Below is a small trained network, with its code and all its weights. Each question gives an input and a target symbol and asks what happens when units are switched off, that is, made to give their printed mean instead of their output.

import numpy as np


def w(rows, s, z=0):
    codes = np.array(rows[::2]) - 128.0
    scale = np.full(codes.shape[1], s)
    scale[-1] = z or s
    return codes * scale


def f(y):
    return y / 2 * (1 + np.tanh(0.7978845608 * (y + 0.044715 * y**3)))


def softmax(a):
    e = np.exp(a - a.max(-1, keepdims=True))
    return e / e.sum(-1, keepdims=True)


def log_softmax(a):
    a = a - a.max(-1, keepdims=True)
    return a - np.log(np.exp(a).sum(-1, keepdims=True))


def net(x, mask):
    ids = ['ΔΘΞΠΨβγεζηλμτφω'.index(c) for c in x.split()]
    T = len(ids)
    res = E[ids] + P[:T]
    u = 0
    for l in range(2):
        q, k, v = (res @ M[l].T for M in (Q, K, V))
        z = softmax(np.where(np.tri(T) > 0, q @ k.T / 3**0.5, -1e9)) @ v
        res = res + np.where(mask[u], z, O[l][:, -1]) @ O[l][:, :-1]
        u += 1
        y = f(res @ A[l][:, :-1].T + A[l][:, -1])
        res = res + np.where(mask[u : u + 12], y, B[l][:, -1]) @ B[l][:, :-1]
        u += 12
    return log_softmax(res[-1] @ U[:, :-1].T + U[:, -1])


Q, K, V, O, A, B = {}, {}, {}, {}, {}, {}
E = w([
[80,98,159],'Δ',
[166,192,63],'Θ',
[126,85,71],'Ξ',
[122,198,65],'Π',
[158,132,143],'Ψ',
[149,242,128],'β',
[143,172,96],'γ',
[166,94,94],'ε',
[112,115,190],'ζ',
[130,90,158],'η',
[103,91,236],'λ',
[95,149,105],'μ',
[155,99,165],'τ',
[58,55,253],'φ',
[110,128,165],'ω',
],0.003)
P = w([
[81,100,86],'0',
[145,203,181],'1',
[253,91,146],'2',
[69,166,147],'3',
[131,186,179],'4',
[251,77,140],'5',
[66,159,115],'6',
[130,194,183],'7',
[254,71,120],'8',
[56,149,82],'9',
],0.0049)
Q[0] = w([
[217,86,125],'L0H0',
[88,88,123],'L0H0',
[129,1,191],'L0H0',
],0.014)
K[0] = w([
[39,116,153],'L0H0',
[127,90,81],'L0H0',
[80,2,101],'L0H0',
],0.014)
V[0] = w([
[156,254,164],'L0H0',
[19,162,98],'L0H0',
[94,227,137],'L0H0',
],0.0083)
O[0] = w([
[191,253,199,254],'L0H0',
[21,186,95,115],'L0H0',
[116,247,162,204],'L0H0',
],0.007,0.00078)
A[0] = w([
[138,75,63,42],'L0N0',
[177,190,97,91],'L0N1',
[122,132,179,98],'L0N2',
[120,130,129,167],'L0N3',
[67,118,211,76],'L0N4',
[3,109,78,71],'L0N5',
[130,125,130,80],'L0N6',
[52,155,125,223],'L0N7',
[157,53,156,250],'L0N8',
[77,147,124,203],'L0N9',
[108,132,103,205],'L0N10',
[103,142,123,207],'L0N11',
],0.018,0.0016)
B[0] = w([
[116,57,170,108],'L0N0',
[124,69,31,253],'L0N1',
[93,100,133,163],'L0N2',
[119,135,131,148],'L0N3',
[86,91,195,169],'L0N4',
[4,97,101,211],'L0N5',
[137,121,131,105],'L0N6',
[70,189,184,254],'L0N7',
[130,122,28,219],'L0N8',
[91,168,162,201],'L0N9',
[95,147,133,157],'L0N10',
[103,154,135,183],'L0N11',
],0.027,0.0016)
Q[1] = w([
[57,124,90],'L1H0',
[155,11,154],'L1H0',
[150,115,189],'L1H0',
],0.012)
K[1] = w([
[140,125,57],'L1H0',
[34,1,167],'L1H0',
[181,71,242],'L1H0',
],0.0092)
V[1] = w([
[108,247,107],'L1H0',
[79,67,150],'L1H0',
[118,150,124],'L1H0',
],0.013)
O[1] = w([
[254,223,98,166],'L1H0',
[120,51,204,245],'L1H0',
[156,143,131,151],'L1H0',
],0.011,0.012)
A[1] = w([
[193,133,72,171],'L1N0',
[157,158,128,47],'L1N1',
[151,72,7,149],'L1N2',
[78,168,135,181],'L1N3',
[176,147,120,2],'L1N4',
[194,125,189,139],'L1N5',
[141,136,115,108],'L1N6',
[126,149,153,130],'L1N7',
[141,149,115,107],'L1N8',
[95,119,150,165],'L1N9',
[75,131,126,41],'L1N10',
[144,176,135,114],'L1N11',
],0.017,0.0088)
B[1] = w([
[249,100,47,238],'L1N0',
[51,100,142,156],'L1N1',
[21,199,104,210],'L1N2',
[82,64,99,248],'L1N3',
[71,34,123,170],'L1N4',
[150,176,223,233],'L1N5',
[126,106,127,140],'L1N6',
[159,112,131,153],'L1N7',
[97,101,136,148],'L1N8',
[147,69,139,222],'L1N9',
[140,251,113,195],'L1N10',
[56,151,137,170],'L1N11',
],0.032,0.016)
U = w([
[59,173,196,68],'Δ',
[132,245,79,63],'Θ',
[206,3,94,83],'Ξ',
[85,92,63,144],'Π',
[229,118,136,134],'Ψ',
[49,201,113,78],'β',
[178,148,65,91],'γ',
[201,139,83,153],'ε',
[146,204,182,110],'ζ',
[165,214,138,253],'η',
[154,105,189,94],'λ',
[52,5,130,177],'μ',
[195,193,130,179],'τ',
[154,15,171,32],'φ',
[115,231,156,149],'ω',
],0.0038,0.0054)

Each question gives the input, a string of symbols that net reads in full, and the target symbol t.
The units are the heads (3 rows each of Q, K, V and O) and the neurons (one row each of A and B). Each row of codes is followed by its name. A weight is (code - 128) times the scale printed after its matrix; where a second scale follows, it is the last column's (O, A, B and U).
mask holds one flag per unit, layer by layer, with each layer's heads first. A switched-off unit (its flag False) gives its mean, the last column of its rows in O or B, instead of its output. The means were averaged over made-up inputs and are rounded, as every weight is.
A unit's drop is (log p(t) with every unit on - log p(t) with that unit switched off) / (log p(t) with every unit on - log p(t) with every unit switched off).
The circuit of an input: a set's keep is (log p(t) with only the set's units on - log p(t) with every unit switched off) / (log p(t) with every unit on - log p(t) with every unit switched off). Starting from the 12 units with the biggest drops (on a tie, the unit counted first), units are removed one at a time, each time the one whose removal leaves the highest keep (on an exact tie, the one counted first), for as long as the keep stays at least 0.8.
circuit, biggest first: the units of the circuit, biggest drop first
k most important neurons: the k neurons with the biggest drops, biggest first
k most important neurons of layer l: the k neurons of layer l with the biggest drops, biggest first
input η Ψ μ, target Δ: 3 most important neurons of layer 0 -> L0N0, L0N5, L0N8
input τ Δ φ Π μ μ Θ Ξ Ψ, target β: circuit, biggest first -> L0N8, L1N2, L0N7
input Ψ λ ζ, target Θ: 2 most important neurons -> L0N8, L1N2
input Ψ ε Π Δ ω ζ φ Θ, target Θ: 4 most important neurons of layer 0 -> L0N1, L0N5, L0N7, L0N4
input φ Π Ψ Δ ε Ξ ε β, target β: circuit, biggest first -> L0N1, L1H0, L0H0, L1N2
input λ λ ε Π Ξ, target Ξ: circuit, biggest first -> L1N2
input λ λ μ τ Π φ ζ β, target β: 3 most important neurons -> L0N1, L1N0, L0N8
input μ φ Ξ ε Θ, target Θ: circuit, biggest first -> L1H0, L1N9, L1N4
input γ Δ Π η η Π ω β γ, target ε: 3 most important neurons -> L1N0, L0N5, L1N2
input Π ω Ψ, target Ξ: 3 most important neurons -> L1N0, L0N5, L1N4
input Π φ γ Π Ξ φ, target Ξ: 2 most important neurons of layer 0 -> L0N5, L0N8
input φ Ψ Δ φ β ω, target λ: 2 most important neurons -> L0N5, L1N5
input Π Ξ λ Π ω τ, target Ξ: 2 most important neurons of layer 1 -> L1N0, L1N4
input Ξ Π φ β λ, target λ: 4 most important neurons -> L0N8, L0N5, L1N0, L0N4
input Π Π μ φ Π τ Θ Θ Π, target Ξ: 4 most important neurons -> L1N0, L0N5, L1N4, L0N7
input Ξ Ξ γ λ Π Π Ψ Ψ Δ, target φ: 3 most important neurons of layer 0 -> L0N5, L0N0, L0N7
input Δ Π ω Π Π Ξ, target ζ: most important neuron of layer 1 -> L1N5
input Ξ Ξ Ξ Π β μ Π η Π, target φ: 3 most important neurons -> L0N5, L0N0, L0N7
input Ψ Ξ Ξ, target Θ: 2 most important neurons of layer 1 -> L1N2, L1N0
input φ ε ω μ λ Π Π ε ε, target λ: 4 most important neurons -> L0N5, L0N0, L1N5, L0N7
input Ξ Π Θ μ ω λ, target φ: 2 most important neurons -> L0N5, L0N0
input μ Π Π Π ω Ξ, target Ψ: 3 most important neurons -> L0N5, L1N5, L1N0
input ε μ Θ, target μ: 3 most important neurons of layer 0 -> L0N5, L0N0, L0N1
input λ μ Π γ Π φ η β Ξ, target ω: 2 most important neurons -> L0N5, L0N8
input μ τ Π μ Ψ Ξ, target Ψ: 2 most important neurons of layer 1 -> L1N0, L1N5
input φ τ Ξ, target λ: 2 most important neurons -> L0N5, L0N0
input Π γ Ξ, target Ξ: 2 most important neurons of layer 0 -> L0N5, L0N7
input φ λ φ, target λ: 2 most important neurons of layer 1 -> L1N5, L1N3
input η Π Ψ Ψ Π η γ μ μ, target Δ: 4 most important neurons -> L0N5, L0N7, L0N0, L1N0
